How the nodes are linked:
* | λ π σ χ ψ
Z729 | Z48 Z584 Z284 Z335 Z449
Z957 | Z465 Z179 Z146 Z116 Z759
Z270 | Z713 Z29 Z26 Z46 Z311
Z864 | Z720 Z532 Z316 Z428 Z539
Z432 | Z562 Z206 Z558 Z729 Z292
Z116 | Z628 Z788 Z744 Z666 Z213
Z854 | Z129 Z831 Z628 Z111 Z401
Z584 | Z198 Z624 Z695 Z165 Z729
Z146 | Z957 Z703 Z50 Z744 Z343
Z561 | Z335 Z914 Z710 Z182 Z880
Z101 | Z133 Z292 Z573 Z976 Z502
Z55 | Z421 Z269 Z344 Z125 Z761
Z738 | Z976 Z814 Z461 Z366 Z566
Z311 | Z76 Z270 Z327 Z530 Z250
Z564 | Z936 Z443 Z125 Z101 Z431
Z530 | Z680 Z46 Z179 Z820 Z465
Z401 | Z258 Z854 Z532 Z586 Z720
Z292 | Z351 Z432 Z473 Z449 Z101
Z914 | Z165 Z926 Z172 Z50 Z561
Z573 | Z101 Z473 Z347 Z738 Z202
Z438 | Z213 Z744 Z258 Z432 Z443
Z624 | Z427 Z976 Z566 Z282 Z584
Z461 | Z738 Z694 Z307 Z713 Z582
Z366 | Z447 Z880 Z713 Z55 Z926
Z558 | Z432 Z908 Z586 Z284 Z473
Z839 | Z629 Z48 Z449 Z506 Z138
Z473 | Z292 Z558 Z493 Z814 Z573
Z443 | Z316 Z438 Z504 Z292 Z564
Z505 | Z815 Z290 Z48 Z288 Z629
Z165 | Z299 Z282 Z914 Z146 Z335
Z229 | Z125 Z720 Z539 Z347 Z831
Z431 | Z788 Z564 Z826 Z502 Z744
Z48 | Z505 Z198 Z729 Z961 Z839
Z532 | Z401 Z628 Z213 Z770 Z864
Z880 | Z38 Z561 Z780 Z269 Z366
Z46 | Z344 Z57 Z649 Z539 Z530
Z539 | Z229 Z864 Z936 Z104 Z820
Z788 | Z820 Z936 Z431 Z381 Z116
Z26 | Z270 Z506 Z447 Z649 Z327
Z976 | Z138 Z449 Z738 Z447 Z624
Z104 | Z347 Z428 Z133 Z307 Z721
Z181 | Z582 Z307 Z427 Z311 Z290
Z780 | Z880 Z710 Z29 Z515 Z713
Z781 | Z182 Z643 Z819 Z401 Z515
Z710 | Z561 Z172 Z288 Z781 Z780
Z76 | Z926 Z713 Z311 Z680 Z172
Z304 | Z111 Z721 Z666 Z290 Z770
Z694 | Z814 Z815 Z629 Z780 Z461
Z138 | Z307 Z839 Z976 Z26 Z427
Z566 | Z624 Z738 Z582 Z926 Z695
Z713 | Z366 Z780 Z270 Z344 Z76
Z381 | Z721 Z133 Z502 Z427 Z666
Z258 | Z438 Z129 Z401 Z558 Z504
Z18 | Z695 Z582 Z290 Z172 Z815
Z38 | Z506 Z335 Z880 Z898 Z447
Z282 | Z327 Z447 Z926 Z703 Z165
Z50 | Z146 Z761 Z643 Z129 Z182
Z316 | Z864 Z213 Z443 Z351 Z936
Z125 | Z564 Z504 Z229 Z573 Z826
Z666 | Z304 Z381 Z206 Z198 Z562
Z269 | Z898 Z182 Z515 Z504 Z55
Z172 | Z914 Z76 Z250 Z643 Z710
Z129 | Z744 Z826 Z854 Z908 Z258
Z703 | Z179 Z421 Z761 Z431 Z146
Z784 | Z57 Z759 Z898 Z316 Z649
Z111 | Z908 Z638 Z304 Z18 Z586
Z506 | Z29 Z961 Z38 Z784 Z26
Z680 | Z761 Z344 Z530 Z831 Z643
Z288 | Z710 Z250 Z961 Z819 Z29
Z638 | Z202 Z347 Z721 Z582 Z111
Z213 | Z532 Z116 Z438 Z562 Z316
Z721 | Z638 Z104 Z381 Z181 Z304
Z347 | Z573 Z493 Z104 Z461 Z638
Z427 | Z181 Z138 Z624 Z327 Z198
Z586 | Z558 Z111 Z770 Z815 Z493
Z898 | Z784 Z343 Z269 Z443 Z421
Z335 | Z961 Z165 Z561 Z343 Z38
Z502 | Z381 Z101 Z202 Z624 Z206
Z250 | Z172 Z311 Z299 Z465 Z288
Z179 | Z530 Z649 Z703 Z788 Z957
Z447 | Z26 Z38 Z366 Z421 Z282
Z515 | Z269 Z781 Z57 Z720 Z344
Z57 | Z515 Z819 Z784 Z864 Z46
Z182 | Z343 Z50 Z781 Z258 Z269
Z720 | Z504 Z401 Z864 Z493 Z229
Z926 | Z282 Z366 Z76 Z761 Z914
Z299 | Z250 Z327 Z165 Z957 Z961
Z770 | Z586 Z304 Z562 Z505 Z428
Z695 | Z584 Z566 Z18 Z914 Z284
Z643 | Z50 Z680 Z465 Z854 Z781
Z307 | Z461 Z629 Z138 Z270 Z181
Z198 | Z290 Z427 Z584 Z299 Z48
Z290 | Z18 Z181 Z198 Z250 Z505
Z814 | Z449 Z284 Z694 Z880 Z738
Z327 | Z311 Z26 Z282 Z179 Z299
Z744 | Z116 Z431 Z129 Z206 Z438
Z343 | Z759 Z146 Z182 Z438 Z898
Z628 | Z854 Z820 Z116 Z304 Z532
Z815 | Z284 Z18 Z505 Z710 Z694
Z936 | Z539 Z316 Z564 Z133 Z788
Z133 | Z104 Z351 Z101 Z138 Z381
Z629 | Z694 Z505 Z839 Z29 Z307
Z202 | Z502 Z573 Z638 Z566 Z908
Z351 | Z428 Z562 Z292 Z839 Z133
Z421 | Z649 Z898 Z55 Z564 Z703
Z504 | Z443 Z258 Z720 Z473 Z125
Z759 | Z819 Z957 Z343 Z213 Z784
Z465 | Z643 Z530 Z957 Z628 Z819
Z284 | Z729 Z695 Z815 Z561 Z814
Z826 | Z431 Z125 Z831 Z202 Z129
Z831 | Z826 Z229 Z820 Z638 Z854
Z206 | Z666 Z502 Z908 Z584 Z432
Z344 | Z55 Z515 Z46 Z229 Z680
Z761 | Z703 Z55 Z680 Z826 Z50
Z493 | Z473 Z586 Z428 Z694 Z347
Z819 | Z781 Z465 Z759 Z532 Z57
Z562 | Z770 Z666 Z432 Z48 Z351
Z820 | Z831 Z539 Z788 Z721 Z628
Z649 | Z46 Z784 Z421 Z936 Z179
Z29 | Z780 Z288 Z506 Z57 Z270
Z449 | Z839 Z729 Z814 Z38 Z976
Z908 | Z206 Z202 Z111 Z695 Z558
Z582 | Z566 Z461 Z181 Z76 Z18
Z428 | Z493 Z770 Z351 Z629 Z104
Z961 | Z288 Z299 Z335 Z759 Z506

In the rows, zero is written as 528.

The rows follow the links: the fewer symbols apart two nodes are, the more alike their rows tend to be.

Row, then node:
[ 643  286  463  661  576  630  588  672  449  557  429  399  429  621  639  332  567  512  631  469  392  448  507  499  504  674  436  517  628  583  487  739  378  527  702  432  432  257  454  459  285  473   90  432  433  365  447  531  253  629  451  656  691  610  628  630  411  654  717  415  682  712]
node: Z129
[ 544  236  465  502  685  776  328  597  631  492  503  231  676  660  634  571  481  633  636  520  671  529  542  409  536  543  702  702  415  617  645  779  480  643  506  517  221  520  619  443  224  529  839  535  424  488  443  794  265  457  529  591  467  558  711  436  525  689  464  252  282  503]
node: Z213
[ 572  892  498  420  564  361  376  553  506  498  478  780  646  414  545  707  528  553  423  572  642  470  588  658  502  524  734  301  512  580  633  245  582  595  517  417  749  814  684  465  861  436  752  468  438  636  523  286  743  411  456  510  370  580  358  454  473  540  360  728  320  420]
node: Z26
[ 482  297  626  522  625  681  729  562  571  466  629  207  434  618  638  597  519  596  625  553  437  567  527  444  614  507  386  668  425  631  648  768  520  651  340  555  223  269  405  415  264  551  504  644  602  564  460  772  281  656  569  668  577  379  744  449  645  660  466  327  837  521]
node: Z401
[ 650  658  357  608  360  326  377  402  592  470  346  754  534  519  389  380  550  405  473  466  562  606  550  568  502  707  602  487  550  350  331  399  408  534  794  639  757  648  580  690  702  607  329  353  265  409  670  285  666  438  610  354  608  703  429  523  311  258  613  701  424  643]
node: Z624
[ 702  854  361  590  576  351  380  304  566  543  378  714  543  455  511  369  497  612  352  479  526  554  506  621  475  682  585  516  564  555  488  244  411  531  820  619  680  675  538  496  824  574  296  434  262  400  487  353  845  504  609  514  645  647  460  520  297  604  677  684  446  656]
node: Z282
[ 568  271  485  410  619  505  601  540  538  542  391  457  388  625  632  742  540  577  614  626  416  511  484  497  546  687  481  571  624  607  738  779  699  505  648  550  440  309  415  452  297  563  144  355  471  723  534  605  305  637  570  635  251  721  512  667  471  703  343  501  666  348]
node: Z504
[ 427  691  655  537  514  711  562  403  559  481  680  287  560  371  588  587  562  594  468  501  600  479  581  424  531  355  542  656  442  516  559  285  525  605  272  546  266  670  593  488  803  520  952  664  674  552  488  796  798  536  562  534  546  315  711  491  779  606  554  283  485  555]
node: Z288
[ 393  591  707  433  664  588  536  484  510  534  663  463  581  550  677  766  518  619  522  618  546  554  498  493  572  386  624  617  597  677  813  482  687  520  299  604  426  597  514  338  572  549  881  632  819  736  350  607  608  468  582  687  387  414  516  607  763  853  352  505  346  279]
node: Z57
[ 435  604  632  631  726  342  736  407  539  495  714  701  426  527  702  367  541  690  471  520  443  624  543  619  539  480  426  484  540  728  626  472  390  539  340  603  734  466  444  356  574  585  512  722  684  424  276  262  570  616  588  692  755  298  455  529  688  833  686  691  776  693]
node: Z680
[ 618  800  337  442  571  433  398  558  453  477  368  777  529  411  543  629  455  579  426  594  536  502  555  596  514  660  560  362  465  553  628  209  602  529  822  396  725  703  565  480  811  472  275  321  231  676  557  330  764  509  550  546  371  781  348  483  284  534  444  717  497  446]
node: Z447
[ 693  344  413  436  624  528  407  526  537  546  358  483  501  606  560  733  579  547  635  638  523  509  520  438  567  720  565  587  603  566  705  789  713  457  736  562  496  397  549  486  267  601  303  268  349  670  478  629  309  531  546  628  225  797  550  552  300  689  366  481  362  291]
node: Z443
[ 527  760  596  673  548  653  330  477  448  559  552  404  659  401  528  286  549  493  425  465  655  439  564  473  512  549  611  544  595  593  490  247  337  505  520  433  459  858  659  515  824  461  841  601  619  327  549  588  796  417  445  587  743  475  700  586  478  552  722  409  253  706]
node: Z299
[ 512  578  597  675  367  679  344  574  468  494  533  418  639  490  341  338  561  417  513  382  601  542  485  429  627  528  635  567  571  347  216  431  361  464  533  406  392  751  636  727  665  443  795  602  579  378  713  531  628  401  472  412  745  434  668  567  510  277  794  410  166  705]
node: Z198
[ 669  300  360  667  388  588  431  679  461  563  329  406  552  589  424  314  537  449  624  445  563  454  532  507  572  707  563  507  604  438  273  726  404  526  778  475  442  445  565  635  320  529  287  388  316  344  672  633  391  551  447  435  711  717  686  571  296  290  719  430  363  674]
node: Z206
[ 742  317  329  599  394  341  388  505  587  585  377  771  489  597  376  398  532  437  642  427  563  598  540  582  538  770  547  458  515  409  308  733  427  516  834  629  708  420  582  671  295  594  206  417  221  474  703  359  343  495  593  383  598  682  433  524  290  351  626  750  402  650]
node: Z502
[ 415  681  628  600  418  354  737  377  583  568  652  718  464  436  353  353  564  396  470  472  444  616  525  609  536  390  450  513  528  372  266  419  484  523  361  600  705  467  445  697  666  605  505  733  676  381  686  353  614  567  585  393  738  293  400  489  673  280  640  671  757  639]
node: Z582
[ 444  325  678  694  637  661  754  683  534  540  675  440  469  643  655  304  487  557  586  395  461  483  507  504  536  437  417  518  562  606  528  784  339  510  265  471  416  277  479  462  274  470  472  840  729  383  478  562  273  561  416  612  818  307  682  606  667  695  693  404  675  720]
node: Z854
[ 492  660  706  503  378  410  542  570  438  493  710  801  598  483  327  671  520  465  490  609  578  456  522  627  568  379  569  417  534  352  385  396  628  494  309  478  740  673  549  709  626  493  947  685  706  634  733  345  606  451  432  439  490  361  321  521  691  247  403  679  450  408]
node: Z307
[ 399  863  556  437  544  385  742  540  450  448  596  814  415  387  530  637  481  585  395  545  450  525  537  619  510  351  421  291  497  549  631  295  603  491  293  449  758  567  416  431  826  478  511  599  711  654  462  372  737  597  374  559  447  434  326  440  637  582  402  737  778  462]
node: Z713
[ 337  280  600  506  631  738  555  581  524  462  742  228  644  629  591  579  531  597  634  560  566  561  562  396  581  421  608  692  488  549  575  737  528  552  302  588  256  458  599  423  335  467  965  768  699  576  441  748  325  530  560  649  591  350  714  481  754  632  484  308  497  546]
node: Z532
[ 577  683  502  606  310  376  401  400  610  524  520  741  721  513  362  338  541  339  478  460  636  570  471  604  599  544  658  463  518  336  323  391  373  545  597  609  765  742  680  728  678  583  862  566  525  393  699  328  624  404  644  403  672  523  443  519  490  281  646  732  218  670]
node: Z427

Each walk starts at a row. The symbols on each line, taken left to right, move it on to the next node.
Answer with the node's row; about right is enough.
start [ 396  610  610  472  716  441  766  573  446  517  643  738  417  479  747  642  518  715  542  574  361  468  580  627  583  379  411  305  515  735  790  504  598  565  340  471  724  409  436  339  567  530  491  660  647  606  306  282  599  584  473  669  448  452  307  500  671  838  397  725  800  402]
σ χ π ψ π [ 363  216  744  382  602  574  594  571  527  581  667  460  575  603  579  737  540  599  579  646  554  516  502  448  483  406  580  589  605  581  728  770  700  541  296  646  422  464  568  422  239  551  947  656  874  709  394  608  297  437  580  612  422  466  486  559  721  701  367  498  298  265]
χ λ ψ ψ σ ψ ψ [ 416  284  640  489  448  716  531  617  467  468  647  266  573  615  405  525  489  545  612  531  550  574  539  402  547  384  558  677  474  434  430  676  513  559  260  563  249  493  587  634  312  597  922  706  690  564  633  759  297  500  539  383  565  324  694  492  732  337  439  297  533  554]
start [ 550  781  527  401  543  539  327  427  556  580  518  479  679  420  557  763  500  519  364  608  679  600  521  463  513  479  649  538  611  579  623  210  747  477  599  559  466  819  667  470  836  573  800  393  602  741  518  640  775  356  558  606  273  592  475  533  519  578  358  459   92  272]
π π σ λ σ σ [ 632  785  424  647  550  638  641  516  468  553  411  432  451  404  575  309  492  516  389  419  423  483  555  450  522  609  415  559  616  529  435  219  337  504  691  453  408  591  384  486  866  487  104  499  424  317  402  563  801  630  433  515  704  561  708  552  439  551  767  432  778  725]
π ψ ψ π π σ λ σ [ 437  788  618  625  526  360  700  338  558  458  642  748  443  390  529  368  504  519  413  463  412  622  541  628  530  369  477  516  578  568  514  241  434  500  405  628  715  595  410  505  824  580  495  771  676  432  569  286  814  611  614  553  762  326  410  527  681  594  619  705  751  625]
start [ 619  566  326  544  704  694  410  505  548  462  344  329  590  497  707  547  584  705  507  527  509  544  572  422  483  716  549  676  467  679  703  499  554  596  824  517  240  576  585  384  519  537  274  325  242  534  284  825  549  525  532  682  395  690  752  485  332  807  468  296  554  561]
ψ π π σ ψ π [ 615  565  397  666  719  670  616  547  510  552  457  401  370  499  745  297  544  689  471  388  396  501  554  418  530  666  412  530  576  692  557  465  409  524  691  472  417  443  387  336  549  456   41  570  448  327  290  608  538  638  453  732  686  589  673  604  371  857  689  455  700  669]
π χ π λ λ π [ 510  307  539  391  633  565  333  631  536  572  543  461  685  584  595  767  543  570  629  611  676  570  531  526  564  547  650  583  582  641  736  787  763  434  596  597  516  504  679  440  269  554  826  379  573  704  434  593  270  480  537  609  235  682  529  609  517  759  323  493  116  318]
start [ 565  397  546  422  627  411  350  675  477  502  477  801  706  626  642  652  502  569  662  583  661  507  499  641  495  505  671  371  450  602  693  795  626  555  542  433  734  562  642  416  233  497  860  509  472  693  433  296  279  362  483  627  428  612  330  446  499  626  441  790  277  383]
σ π π π [ 708  207  384  669  637  647  445  711  469  580  347  387  536  636  634  297  534  572  624  434  593  436  496  486  537  706  539  485  622  641  499  777  364  438  777  457  392  473  506  416  271  533  303  413  308  362  405  582  257  459  450  603  622  699  648  569  257  665  725  433  388  689]
π χ λ χ λ [ 396  623  677  613  379  301  522  440  554  504  716  719  558  463  407  382  554  437  520  450  576  570  571  620  457  388  545  495  509  394  322  460  439  512  336  606  637  649  576  723  600  583  942  775  774  422  717  350  655  446  631  357  782  245  445  549  706  336  657  682  427  705]
start [ 369  497  604  474  710  710  698  469  568  438  632  272  428  489  724  523  530  717  500  521  437  577  550  395  561  443  431  712  441  758  723  445  500  517  346  587  239  461  429  297  616  564  495  585  644  483  327  834  602  610  550  722  600  375  724  447  676  826  495  258  859  500]
ψ π χ π ψ χ [ 428  276  601  516  382  748  716  589  601  500  650  247  413  602  406  523  554  433  586  549  456  532  624  418  526  425  426  666  442  427  459  766  495  655  334  561  248  379  463  674  299  471  535  647  614  564  708  807  345  605  507  444  553  352  743  477  719  277  472  308  840  545]
π π λ π ψ λ λ [ 548  423  440  637  393  354  342  464  584  519  527  751  634  686  402  333  570  448  581  477  614  608  481  661  532  557  710  448  521  422  262  709  380  536  572  609  781  558  681  685  297  622  839  555  521  382  684  324  294  361  600  422  716  468  374  536  556  363  618  755  208  697]
start [ 378  331  609  475  558  346  679  698  466  516  628  809  413  662  611  684  553  599  594  581  419  487  510  598  517  452  419  337  455  610  670  779  604  553  323  410  715  314  453  419  299  496  484  645  613  599  444  363  278  629  422  594  481  454  321  530  639  664  382  719  805  430]
π χ χ λ λ [ 657  643  422  397  360  521  380  482  597  564  352  459  501  501  408  780  483  385  478  620  547  579  549  528  525  735  566  603  622  347  519  415  702  543  771  587  488  625  529  707  591  531  314  245  341  688  752  636  644  494  547  388  209  860  462  615  289  294  314  482  426  302]
χ ψ λ σ λ σ σ [ 631  812  407  437  537  376  594  469  443  501  430  715  392  393  559  651  514  585  428  589  472  417  572  610  564  625  404  387  515  516  566  247  612  551  633  509  702  579  406  511  793  471  130  329  380  610  583  373  816  603  460  520  342  672  369  527  391  511  396  667  838  446]
start [ 725  348  342  659  620  323  388  505  576  495  352  696  560  628  568  347  558  594  559  431  553  642  533  624  523  662  550  534  531  591  562  803  395  525  802  608  782  402  541  425  227  568  197  358  301  361  418  329  307  457  610  561  607  689  457  533  385  671  685  695  449  721]
ψ χ λ ψ σ ψ λ [ 585  342  531  376  398  551  349  600  542  592  527  480  683  584  339  749  486  421  629  662  685  508  449  499  553  572  687  560  642  373  613  738  712  470  603  592  448  514  662  695  249  546  843  389  528  735  716  626  351  408  538  432  210  636  502  542  470  317  334  475  122  266]
σ σ ψ ψ ψ χ λ [ 728  623  399  662  354  662  370  564  450  530  365  388  571  531  378  302  524  359  491  464  516  442  489  489  546  677  533  522  627  368  230  432  344  499  813  480  406  646  517  668  680  498  346  403  348  344  736  611  627  526  407  358  637  685  707  590  284  262  715  459  403  685]
